Below are the code and all the weights of a small trained network. Each question names an input and a class and asks about switching units off, where a switched-off unit gives its printed mean instead of its output.

import numpy as np


def w(rows, s, z=0):
    codes = np.array(rows[::2]) - 128.0
    scale = np.full(codes.shape[1], s)
    scale[-1] = z or s
    return codes * scale


def f(y):
    return y / 2 * (1 + np.tanh(0.7978845608 * (y + 0.044715 * y**3)))


def log_softmax(a):
    a = a - a.max(-1, keepdims=True)
    return a - np.log(np.exp(a).sum(-1, keepdims=True))


def net(x, mask):
    res = np.array(x, float).reshape(1, 8) / 4 @ E
    y = f(res @ A[0][:, :-1].T + A[0][:, -1])
    res = res + np.where(mask, y, B[0][:, -1]) @ B[0][:, :-1]
    return log_softmax(res[-1] @ U[:, :-1].T + U[:, -1])


A, B = {}, {}
E = w([
[60,55,141,135,156,2,113,159,100,115],'x0',
[154,128,136,98,177,111,220,149,132,39],'x1',
[46,114,131,123,146,76,121,195,152,155],'x2',
[127,80,124,175,127,197,67,67,94,129],'x3',
[113,138,55,116,191,101,133,152,175,112],'x4',
[167,201,142,128,111,59,72,36,51,124],'x5',
[172,144,140,188,75,145,39,127,150,239],'x6',
[88,128,168,95,211,125,202,52,209,211],'x7',
],0.0088)
A[0] = w([
[101,224,133,80,109,116,188,127,179,159,155],'n1',
[96,20,110,153,177,133,133,180,136,133,203],'n2',
[107,114,114,180,183,132,40,76,30,96,204],'n3',
[105,164,110,103,177,62,100,137,108,185,254],'n4',
[162,185,50,188,121,125,180,196,100,115,157],'n5',
[173,185,113,184,143,172,113,72,151,132,138],'n6',
[213,186,195,164,57,166,131,154,86,163,252],'n7',
[172,154,84,116,134,199,18,114,175,192,63],'n8',
[180,36,117,166,41,198,193,167,152,127,109],'n9',
[133,109,146,27,188,78,219,111,126,68,208],'n10',
[155,165,39,106,127,118,128,254,163,104,137],'n11',
],0.0084,0.0049)
B[0] = w([
[165,115,97,78,94,114,142,156,81,100,179],'n1',
[77,56,112,174,121,40,135,167,172,124,197],'n2',
[126,148,111,177,114,51,66,85,86,133,194],'n3',
[136,71,115,199,107,37,95,165,131,131,187],'n4',
[171,153,108,128,114,105,159,109,158,172,168],'n5',
[77,104,36,170,212,107,131,83,122,119,173],'n6',
[143,40,90,168,82,48,59,170,166,172,205],'n7',
[119,155,49,127,139,142,145,117,166,35,186],'n8',
[125,124,119,117,80,86,113,162,157,135,172],'n9',
[169,147,92,197,151,98,212,144,78,123,248],'n10',
[247,117,112,95,139,158,70,112,152,151,188],'n11',
],0.011,0.015)
U = w([
[150,140,46,79,190,211,125,123,191,109,73],'0',
[119,107,203,149,107,149,80,124,64,146,112],'1',
[106,209,249,54,211,247,56,142,107,136,3],'2',
[78,129,108,100,226,188,182,27,108,48,78],'3',
[162,108,147,126,65,97,13,118,144,169,172],'4',
[145,241,158,108,131,151,254,127,81,104,78],'5',
[52,69,44,203,171,109,181,131,116,96,181],'6',
],0.0092,0.006)

Each question gives the input, the list of numbers given to net, and the class t.
The units are the neurons (one row each of A and B). Each row of codes is followed by its name. A weight is (code - 128) times the scale printed after its matrix; where a second scale follows, it is the last column's (A, B and U).
mask holds one flag per neuron, in row order. A switched-off neuron (its flag False) gives its mean, the last column of its row in B, instead of its output. The means were averaged over made-up inputs and are rounded, as every weight is.
A unit's drop is (log p(t) with every unit on - log p(t) with that unit switched off) / (log p(t) with every unit on - log p(t) with every unit switched off).
The circuit of an input: a set's keep is (log p(t) with only the set's units on - log p(t) with every unit switched off) / (log p(t) with every unit on - log p(t) with every unit switched off). Starting from all 11 units, units are removed one at a time, each time the one whose removal leaves the highest keep (on an exact tie, the one counted first), for as long as the keep stays at least 0.8.
units of the circuit, in order: the units of the circuit, biggest drop first
unit that matters most: the unit with the biggest drop
top k neurons: the k neurons with the biggest drops, biggest first
drop of u: that unit's drop, to one decimal
input [-6,0,2,6,1,4,-6,8], class 3: units of the circuit, in order	(n7 n2)
input [-5,0,-3,0,-6,-2,5,6], class 6: unit that matters most	n6
input [-4,4,-6,2,4,5,6,-4], class 6: top 3 neurons	(n6 n8 n11)
input [3,6,0,-4,1,7,-6,-1], class 5: units of the circuit, in order	(n7 n2)
input [5,-5,8,6,7,6,2,3], class 4: top 3 neurons	(n10 n6 n3)
input [2,-6,4,6,-5,-3,8,7], class 6: top 2 neurons	(n8 n11)
input [-6,-1,-4,7,-7,0,5,8], class 6: top 3 neurons	(n6 n8 n7)
input [8,-5,-5,8,1,5,-7,-4], class 4: top 2 neurons	(n3 n10)
input [-7,5,-7,0,7,-5,8,6], class 0: top 2 neurons	(n10 n2)
input [-7,-6,6,-5,7,-6,3,-5], class 0: top 2 neurons	(n8 n3)
input [2,2,-6,-2,4,2,-2,0], class 5: top 3 neurons	(n7 n2 n6)
input [-7,3,0,-7,4,-8,-8,-2], class 5: top 2 neurons	(n10 n7)
input [1,-8,2,1,1,5,8,2], class 6: top 3 neurons	(n8 n6 n11)
input [2,-4,6,-6,2,2,-6,-7], class 4: units of the circuit, in order	(n11)
input [3,6,5,7,6,6,6,-6], class 4: drop of n5	0.0
input [-6,-5,7,2,-8,2,-7,-3], class 4: drop of n7	0.1
input [6,6,7,8,-6,-7,7,-6], class 4: drop of n10	0.8
